Each row is followed by its group and then its class within the group.
[-0.74,+2.72,+0.41,+0.11,+1.04,-1.33,-1.76,+1.68,-0.19,-5.95,+4.84,-0.50,-2.51,-2.04,-2.46,-1.03,-4.19]
(95):J806
[+2.80,+3.39,+0.47,+6.97,-1.52,+0.87,-4.69,+6.73,+1.57,+1.06,+0.00,-1.71,-1.31,-5.93,-3.93,-1.14,-4.89]
(95):J648
[+1.79,+4.62,+0.77,+4.13,-1.13,-0.70,-4.24,+4.05,+1.69,-1.75,-2.61,-1.40,-1.59,-5.75,-3.92,-1.61,-4.79]
(95):J648
[+0.25,+2.41,+1.63,+1.92,-0.40,-0.28,-1.92,+5.14,+0.62,-1.41,+0.34,-2.83,-0.90,-4.66,-2.16,-1.60,-3.90]
(95):J648
[+4.14,+1.96,+0.49,+2.43,-1.70,+2.66,-2.43,+4.61,+0.26,-0.20,-7.18,-1.58,-0.10,-4.56,-2.82,+0.81,-2.99]
(94):J18
[-0.14,+1.97,+0.02,+1.86,+0.55,-1.18,-2.51,-0.32,+0.98,-1.49,+2.96,+0.53,-1.87,+0.85,-1.12,-1.28,-3.15]
(95):J806
[+1.60,+6.15,+1.61,+6.53,-1.51,-0.45,-4.78,+4.72,+1.41,-2.86,+0.45,-1.32,-2.75,-7.71,-4.96,-1.77,-5.23]
(94):J18
[+0.35,+0.49,-0.24,+0.31,+1.81,-0.79,-1.21,+1.27,+1.31,-1.19,+1.99,+0.36,-0.81,+3.18,-0.52,-0.53,-3.69]
(95):J806
[-0.97,+3.19,+1.81,+6.05,-2.46,-2.58,-3.54,+2.28,+1.73,+3.03,+4.56,-0.18,-1.57,-2.88,-1.21,-1.68,-1.61]
(94):J407
[-0.76,+3.65,+1.90,+5.14,-2.21,-1.92,-2.72,+2.63,+1.02,+1.50,+3.52,-0.89,-1.89,-3.69,-1.11,-1.75,-0.79]
(95):J806
[+1.85,+4.32,+1.33,+6.71,-1.94,-0.07,-4.11,+4.20,+1.23,+0.73,-2.97,-1.13,-0.85,-6.58,-2.72,-1.08,-2.29]
(94):J18
[+0.51,+3.31,+1.05,+4.56,-0.54,-0.83,-3.41,+2.58,+1.47,-2.86,+2.84,-0.96,-1.71,-4.41,-3.19,-1.21,-4.79]
(95):J806
[+0.69,+3.96,+2.09,+5.37,-2.42,+0.06,-2.68,+5.35,+0.98,+0.31,+2.81,-2.13,-2.42,-6.01,-2.81,+0.20,-2.63]
(94):J407
[+1.17,+3.42,+0.22,+4.20,-0.15,-0.75,-4.13,+2.14,+2.51,-1.09,+0.15,-0.44,-1.52,-2.08,-2.46,-1.08,-4.06]
(95):J648
[+1.80,+3.56,+1.80,+5.89,-0.39,+0.09,-4.63,+5.89,+0.83,-1.74,+3.70,-1.67,-2.61,-5.40,-3.97,-2.74,-6.52]
(95):J648
[+1.68,+4.69,+2.67,+2.46,-1.22,+0.36,-3.25,+8.25,+0.42,-4.23,-0.36,-3.77,-1.70,-8.88,-4.52,-2.82,-6.16]
(94):J407
[+2.84,+3.13,-0.26,+5.60,-0.57,+0.52,-3.76,+3.55,+1.93,+0.65,-4.08,-1.19,-0.79,-2.85,-2.82,+1.07,-4.19]
(95):J648
[+0.56,+3.40,+0.33,+4.21,+0.44,-1.61,-4.40,+1.98,+1.93,-3.26,+4.38,-0.29,-1.89,-1.01,-2.96,-0.72,-5.09]
(95):J648
[+0.79,+3.82,+1.66,+4.19,-1.20,+0.11,-3.10,+2.82,+0.85,-1.67,-0.50,-0.72,-2.08,-5.27,-3.43,-0.37,-1.93]
(94):J407
[-0.32,+3.73,+1.23,+2.83,-1.48,-0.64,-1.99,+1.40,+0.36,-0.86,-1.45,-0.33,-1.11,-3.84,-2.29,-0.39,-1.45]
(94):J407
[+3.43,+4.15,+0.74,+5.35,-2.69,+1.39,-3.08,+3.99,+0.72,-0.23,-5.37,-1.50,-1.33,-8.32,-4.59,+2.24,-2.55]
(94):J18
[+0.23,+3.78,+1.77,+2.40,-1.17,+0.14,-2.39,+1.13,+0.40,-3.98,+2.58,+0.19,-2.94,-5.53,-3.42,-0.53,-2.82]
(95):J648
[+1.11,+3.13,+1.53,+2.27,-0.23,-0.06,-2.97,+4.27,+1.18,-2.91,+0.04,-0.44,-1.47,-4.36,-3.25,-1.22,-4.77]
(95):J806
[+1.02,+2.37,-0.02,+4.78,+0.71,-2.35,-4.67,+2.10,+2.82,+3.30,-0.53,+0.67,+0.16,+1.95,-0.41,-1.15,-3.58]
(95):J806
[+0.72,+3.13,+0.32,+1.49,+1.28,-0.68,-2.95,+2.47,+1.57,-5.36,+6.58,-0.64,-2.28,-1.15,-2.73,-1.49,-6.06]
(95):J806
[+0.04,+4.58,+1.24,+4.82,-1.02,-1.67,-3.78,+2.30,+1.60,-2.23,+3.72,-0.56,-2.49,-4.17,-3.37,-0.91,-4.06]
(94):J407
